Here is a tiny trained network, its code and every weight. The questions are about switching its units off for an input and a class, where a switched-off unit gives its printed mean instead of its output.

import numpy as np


def w(rows, s, z=0):
    codes = np.array(rows[::2]) - 128.0
    scale = np.full(codes.shape[1], s)
    scale[-1] = z or s
    return codes * scale


def f(y):
    return np.maximum(y, 0)


def log_softmax(a):
    a = a - a.max(-1, keepdims=True)
    return a - np.log(np.exp(a).sum(-1, keepdims=True))


def net(x, mask):
    res = np.array(x, float).reshape(1, 4) / 4 @ E
    y = f(res @ A[0][:, :-1].T + A[0][:, -1])
    res = res + np.where(mask, y, B[0][:, -1]) @ B[0][:, :-1]
    return log_softmax(res[-1] @ U[:, :-1].T + U[:, -1])


A, B = {}, {}
E = w([
[202,111,127,1,151,60,129,121,172,99],'x0',
[151,69,119,126,126,111,136,205,80,185],'x1',
[124,119,84,92,73,31,227,191,142,137],'x2',
[48,48,206,105,43,107,119,108,96,70],'x3',
],0.0086)
A[0] = w([
[168,160,56,135,158,117,179,181,138,201,177],'N1',
[191,92,132,46,150,84,123,143,134,130,125],'N2',
[78,88,135,107,47,76,173,133,137,69,114],'N3',
[151,166,132,113,157,142,109,65,179,92,128],'N4',
[148,180,63,202,162,161,165,149,147,199,162],'N5',
[215,109,116,61,161,90,118,162,131,159,138],'N6',
[59,79,174,183,96,168,99,132,56,156,141],'N7',
[100,137,92,133,99,111,158,133,136,134,171],'N8',
[82,114,156,195,136,159,85,142,68,152,132],'N9',
[47,93,151,131,34,115,146,124,120,73,178],'N10',
[142,101,136,52,77,52,161,144,162,83,252],'N11',
[122,155,156,130,145,161,85,60,150,75,131],'N12',
[107,156,168,180,163,254,46,41,125,101,209],'N13',
[171,185,146,106,170,151,111,66,202,91,137],'N14',
],0.0079,0.0034)
B[0] = w([
[194,162,86,146,136,78,148,199,146,212,206],'N1',
[169,64,124,63,146,119,115,128,155,140,201],'N2',
[86,164,174,82,79,72,188,108,76,110,215],'N3',
[106,151,109,102,163,86,130,117,109,108,176],'N4',
[128,200,78,203,126,117,151,164,124,165,199],'N5',
[188,73,105,80,165,102,99,154,171,151,203],'N6',
[162,51,160,172,51,193,109,117,142,132,204],'N7',
[117,157,155,146,104,112,141,151,125,151,164],'N8',
[161,95,127,165,91,185,113,128,156,135,188],'N9',
[92,128,176,130,52,135,184,130,101,106,222],'N10',
[126,98,174,31,133,2,151,113,122,128,251],'N11',
[101,173,108,125,173,104,89,68,110,78,185],'N12',
[120,168,105,181,152,151,28,44,151,100,248],'N13',
[110,147,90,92,193,76,124,119,91,101,190],'N14',
],0.0088,0.011)
U = w([
[109,43,167,156,70,242,191,196,87,123,86],'0',
[84,195,80,140,228,147,59,67,115,45,123],'1',
[53,167,109,169,120,168,159,136,163,93,5],'2',
[31,133,219,85,70,67,227,117,64,80,104],'3',
[200,32,119,51,186,89,126,167,182,144,159],'4',
[129,90,156,203,79,255,60,92,182,112,191],'5',
[159,238,59,196,151,118,175,224,132,205,203],'6',
],0.0069,0.0022)

Each question gives the input, the list of numbers given to net, and the class t.
The units are the neurons (one row each of A and B). Each row of codes is followed by its name. A weight is (code - 128) times the scale printed after its matrix; where a second scale follows, it is the last column's (A, B and U).
mask holds one flag per neuron, in row order. A switched-off neuron (its flag False) gives its mean, the last column of its row in B, instead of its output. The means were averaged over made-up inputs and are rounded, as every weight is.
A unit's drop is (log p(t) with every unit on - log p(t) with that unit switched off) / (log p(t) with every unit on - log p(t) with every unit switched off).
The circuit of an input: a set's keep is (log p(t) with only the set's units on - log p(t) with every unit switched off) / (log p(t) with every unit on - log p(t) with every unit switched off). Starting from the 12 units with the biggest drops (on a tie, the unit counted first), units are removed one at a time, each time the one whose removal leaves the highest keep (on an exact tie, the one counted first), for as long as the keep stays at least 0.8.
circuit, biggest first: the units of the circuit, biggest drop first
most important unit: the unit with the biggest drop
k most important neurons: the k neurons with the biggest drops, biggest first
drop when u is switched off: that unit's drop, to one decimal
input [-1,-8,-7,8], class 1: most important unit : N12
input [3,4,-7,-8], class 6: 2 most important neurons : N1, N5
input [-8,7,5,8], class 0: 2 most important neurons : N7, N9
input [0,1,-6,3], class 5: circuit, biggest first : N7, N11
input [-2,1,0,-1], class 6: 4 most important neurons : N13, N10, N7, N2
input [-2,-2,3,-1], class 6: 4 most important neurons : N11, N3, N10, N7
input [-5,4,2,7], class 0: 2 most important neurons : N7, N9
input [-7,-6,7,-1], class 6: 2 most important neurons : N11, N5
input [0,5,-2,0], class 5: drop when N4 is switched off : 0.1
input [-6,-7,0,2], class 5: drop when N7 is switched off : 0.2
input [-3,7,7,0], class 6: drop when N3 is switched off : -0.1
